Each row has two labels, one from each of two sets.
[-0.53 -0.24 -2.03 -0.34  0.52 -1.50  5.11  3.90  3.54  1.61 -1.43 -1.42
  0.47 -2.53  2.11 -0.48 -1.47  2.27  2.58  0.43  0.07  3.68 -0.41  1.64
 -0.95  0.95 -2.05 -1.51]
kifog + N
[-0.87 -0.69 -5.07  0.49  0.44  0.22  2.52 -0.59  3.04  1.31 -0.71 -1.39
  0.06 -4.47 -1.18  2.80 -1.21  0.79  2.23  0.70  0.07  7.17  0.60  1.07
  0.44 -1.27 -0.24  1.99]
puv + N
[ 1.55  0.67 -4.40  0.25  1.38 -1.60  3.09  4.53  2.81  1.78  1.90 -0.01
  1.35 -2.52  1.19 -0.54 -2.48  2.34 -0.86 -0.47 -1.25 -0.37  1.12 -1.78
  1.44  1.04 -1.16  1.12]
pes + N
[ 0.95 -0.05 -7.98 -0.32  1.04 -0.15  4.26  3.60  3.65  2.52  2.04 -1.26
  2.64 -5.02 -0.77  0.87 -2.41  2.76  1.88  0.01 -3.12  4.26 -0.12 -0.15
  1.43  1.96 -3.55  0.84]
kifog + N
[ 2.55 -0.56 -5.47 -1.72  2.75 -1.20  2.84  0.81  5.30 -0.20  2.07 -4.05
  0.76 -2.11 -2.79 -2.16 -2.02 -0.97  0.53 -2.28 -0.25  5.57 -0.05  0.04
  2.11  2.47 -3.60  2.08]
puv + G
[ 3.13 -1.17 -6.34 -1.51  1.88  0.34  1.76  1.10  0.25  1.27  0.06 -2.67
  0.46 -2.66 -1.90  0.06 -2.50 -1.38  1.33 -0.23  0.02  1.82  1.45 -0.28
  0.71 -1.61 -2.57  2.60]
puv + J
[ 2.42 -0.66 -0.91 -0.88  1.11  1.49  2.25  0.05  2.14 -3.90  0.87 -3.16
  1.25  0.28 -0.65 -2.69  0.35  0.20  1.12 -0.42 -0.19  0.50  0.24  0.07
  0.97  1.12 -1.39 -0.31]
puv + G
[ 1.62  1.77 -5.36 -1.37  1.91 -0.40  1.85  1.94  0.48  0.66  2.20 -1.54
  1.89 -0.73  0.31  0.86 -1.84  2.77 -1.01 -1.03 -0.25  2.74 -0.51 -0.77
 -0.57 -0.98 -3.08 -0.36]
pes + J
[ 1.85  0.90 -5.64 -1.06  0.40 -2.76  3.26  3.52  2.55  1.96  2.13  1.65
  1.23 -2.34  0.32 -0.50 -1.02  1.16 -1.29 -1.27 -0.89  0.28 -0.90 -1.17
  1.18  3.02 -1.68  0.91]
pes + N
[ 1.21 -0.38 -4.51 -0.80  3.03 -0.83  3.28  1.27  2.52 -0.38 -1.62 -2.16
  1.43 -0.81 -1.60 -0.29 -1.09 -0.41  1.08 -0.21 -0.42  6.26 -1.41  1.64
  0.36 -1.38 -2.68  1.95]
puv + K
[ 2.83 -1.21 -1.75 -1.35  0.85 -1.33  2.30  1.51  2.65 -1.12  0.32 -3.12
 -0.67 -1.05  0.38 -3.00 -1.28 -1.81  0.24 -0.08  0.81  2.03 -1.44  1.52
  0.54  1.77 -2.97 -1.38]
puv + G
[ 0.63 -1.21 -3.03 -0.99  0.38 -2.56  3.90  2.99  4.93  2.36 -0.54 -3.08
 -0.41 -3.62 -0.96 -0.81 -2.93 -1.97  2.71 -1.02  0.41  4.53 -0.51  0.30
  1.20  1.22 -1.00  0.16]
puv + N
[ 3.54  0.79 -8.79 -0.76 -0.65 -1.51  3.85  1.83  6.03  1.42  1.65 -2.89
  1.97 -6.25 -1.07  1.58 -3.04  1.02  0.19 -0.86  1.13  4.09 -0.04 -0.62
  2.19 -1.11 -4.55  2.23]
kifog + N
[ 1.75  0.08 -3.66 -0.38  0.82 -1.42  3.32  2.32  1.19 -0.46  2.18 -4.21
  0.52 -2.90 -0.27 -1.74 -0.27  2.03  2.11 -1.70  0.78  2.58 -0.17  0.67
  1.28  3.33 -2.47 -0.73]
kifog + G
[-1.05 -1.04  0.19  0.86  0.02  0.43  1.46 -0.96 -0.31  0.39 -1.59 -0.69
  0.20  0.62  0.12  0.55 -0.23 -1.36  0.93 -1.74  1.23  2.57 -1.48  0.32
 -1.64 -1.18 -0.06  0.68]
puv + J
